Below are the code and all the weights of a small trained network. Each question names an input and a class and asks about switching units off, where a switched-off unit gives its printed mean instead of its output.

import numpy as np


def w(rows, s, z=0):
    codes = np.array(rows[::2]) - 128.0
    scale = np.full(codes.shape[1], s)
    scale[-1] = z or s
    return codes * scale


def f(y):
    return np.maximum(y, 0)


def log_softmax(a):
    a = a - a.max(-1, keepdims=True)
    return a - np.log(np.exp(a).sum(-1, keepdims=True))


def net(x, mask):
    res = np.array(x, float).reshape(1, 4) / 4 @ E
    y = f(res @ A[0][:, :-1].T + A[0][:, -1])
    res = res + np.where(mask, y, B[0][:, -1]) @ B[0][:, :-1]
    return log_softmax(res[-1] @ U[:, :-1].T + U[:, -1])


A, B = {}, {}
E = w([
[130,130,125,128],'x0',
[10,152,103,210],'x1',
[149,186,226,169],'x2',
[135,254,70,94],'x3',
],0.0078)
A[0] = w([
[159,206,60,111,90],'neuron 0',
[131,145,198,150,109],'neuron 1',
[124,159,186,135,187],'neuron 2',
[133,98,220,130,87],'neuron 3',
[137,169,183,132,63],'neuron 4',
[133,24,162,150,147],'neuron 5',
[127,99,68,113,92],'neuron 6',
[112,91,35,95,117],'neuron 7',
[129,71,150,130,129],'neuron 8',
[159,118,127,97,110],'neuron 9',
[113,72,47,95,120],'neuron 10',
[61,135,95,149,124],'neuron 11',
[126,35,44,113,88],'neuron 12',
[147,64,118,178,84],'neuron 13',
[202,191,149,211,50],'neuron 14',
[100,35,189,148,89],'neuron 15',
[83,152,137,165,251],'neuron 16',
[210,79,101,128,112],'neuron 17',
[120,138,150,38,168],'neuron 18',
[112,207,44,78,77],'neuron 19',
[80,180,75,217,175],'neuron 20',
[126,96,53,113,100],'neuron 21',
[223,176,171,40,167],'neuron 22',
[134,122,161,28,62],'neuron 23',
[128,147,175,143,88],'neuron 24',
[124,101,72,106,99],'neuron 25',
[190,158,175,183,90],'neuron 26',
[67,141,165,152,242],'neuron 27',
[172,118,169,13,136],'neuron 28',
[181,75,168,59,176],'neuron 29',
[151,175,121,96,139],'neuron 30',
[2,145,104,167,224],'neuron 31',
[21,140,122,153,126],'neuron 32',
[167,112,149,110,148],'neuron 33',
],0.0098,0.0025)
B[0] = w([
[55,203,128,65,201],'neuron 0',
[201,140,177,163,175],'neuron 1',
[200,124,133,129,182],'neuron 2',
[105,189,145,108,182],'neuron 3',
[151,146,200,148,163],'neuron 4',
[91,213,90,112,217],'neuron 5',
[202,169,197,185,167],'neuron 6',
[231,152,216,142,197],'neuron 7',
[69,178,96,97,175],'neuron 8',
[100,54,124,99,159],'neuron 9',
[189,198,196,136,197],'neuron 10',
[181,100,161,89,190],'neuron 11',
[138,168,202,129,204],'neuron 12',
[27,189,130,88,171],'neuron 13',
[133,153,182,124,178],'neuron 14',
[31,200,115,52,209],'neuron 15',
[187,92,65,95,203],'neuron 16',
[123,121,129,69,184],'neuron 17',
[118,104,94,77,172],'neuron 18',
[66,169,148,62,214],'neuron 19',
[129,66,123,3,230],'neuron 20',
[197,166,185,151,177],'neuron 21',
[112,65,88,71,234],'neuron 22',
[133,111,144,53,170],'neuron 23',
[184,113,194,96,157],'neuron 24',
[216,181,185,189,167],'neuron 25',
[160,151,154,94,177],'neuron 26',
[202,103,89,64,204],'neuron 27',
[126,104,114,96,212],'neuron 28',
[139,111,48,100,214],'neuron 29',
[76,146,99,40,174],'neuron 30',
[164,80,94,61,255],'neuron 31',
[145,101,128,13,215],'neuron 32',
[101,128,82,78,168],'neuron 33',
],0.0056,0.0077)
U = w([
[254,185,251,122,93],'0',
[13,245,87,86,72],'1',
[185,132,93,101,252],'2',
[194,34,61,79,63],'3',
[171,108,78,174,124],'4',
],0.0079,0.0035)

Each question gives the input, the list of numbers given to net, and the class t.
The units are the neurons (one row each of A and B). Each row of codes is followed by its name. A weight is (code - 128) times the scale printed after its matrix; where a second scale follows, it is the last column's (A, B and U).
mask holds one flag per neuron, in row order. A switched-off neuron (its flag False) gives its mean, the last column of its row in B, instead of its output. The means were averaged over made-up inputs and are rounded, as every weight is.
A unit's drop is (log p(t) with every unit on - log p(t) with that unit switched off) / (log p(t) with every unit on - log p(t) with every unit switched off).
The circuit of an input: a set's keep is (log p(t) with only the set's units on - log p(t) with every unit switched off) / (log p(t) with every unit on - log p(t) with every unit switched off). Starting from the 12 units with the biggest drops (on a tie, the unit counted first), units are removed one at a time, each time the one whose removal leaves the highest keep (on an exact tie, the one counted first), for as long as the keep stays at least 0.8.
units of the circuit, in order: the units of the circuit, biggest drop first
unit that matters most: the unit with the biggest drop
k most important neurons: the k neurons with the biggest drops, biggest first
drop when u is switched off: that unit's drop, to one decimal
input [5,-7,-7,7], class 0: units of the circuit, in order -> neuron 7
input [1,-7,-8,6], class 0: units of the circuit, in order -> neuron 7; neuron 10
input [-1,6,-4,-1], class 3: units of the circuit, in order -> neuron 31; neuron 20
input [-3,-5,3,6], class 1: units of the circuit, in order -> neuron 0; neuron 30; neuron 7
input [1,-3,-4,-3], class 0: units of the circuit, in order -> neuron 12; neuron 10; neuron 31
input [-5,-4,6,7], class 1: units of the circuit, in order -> neuron 0; neuron 30
input [-4,-7,2,8], class 1: units of the circuit, in order -> neuron 0; neuron 30
input [3,6,-4,0], class 3: 2 most important neurons -> neuron 31; neuron 20
input [-6,-4,-3,8], class 1: 2 most important neurons -> neuron 0; neuron 19
input [2,6,3,3], class 3: drop when neuron 28 is switched off -> 0.0
input [-2,8,-5,7], class 3: drop when neuron 31 is switched off -> 0.3
input [-4,4,-7,-3], class 0: drop when neuron 7 is switched off -> 0.1
input [-7,7,-1,6], class 2: drop when neuron 31 is switched off -> 0.2
input [5,-4,4,6], class 1: unit that matters most -> neuron 0
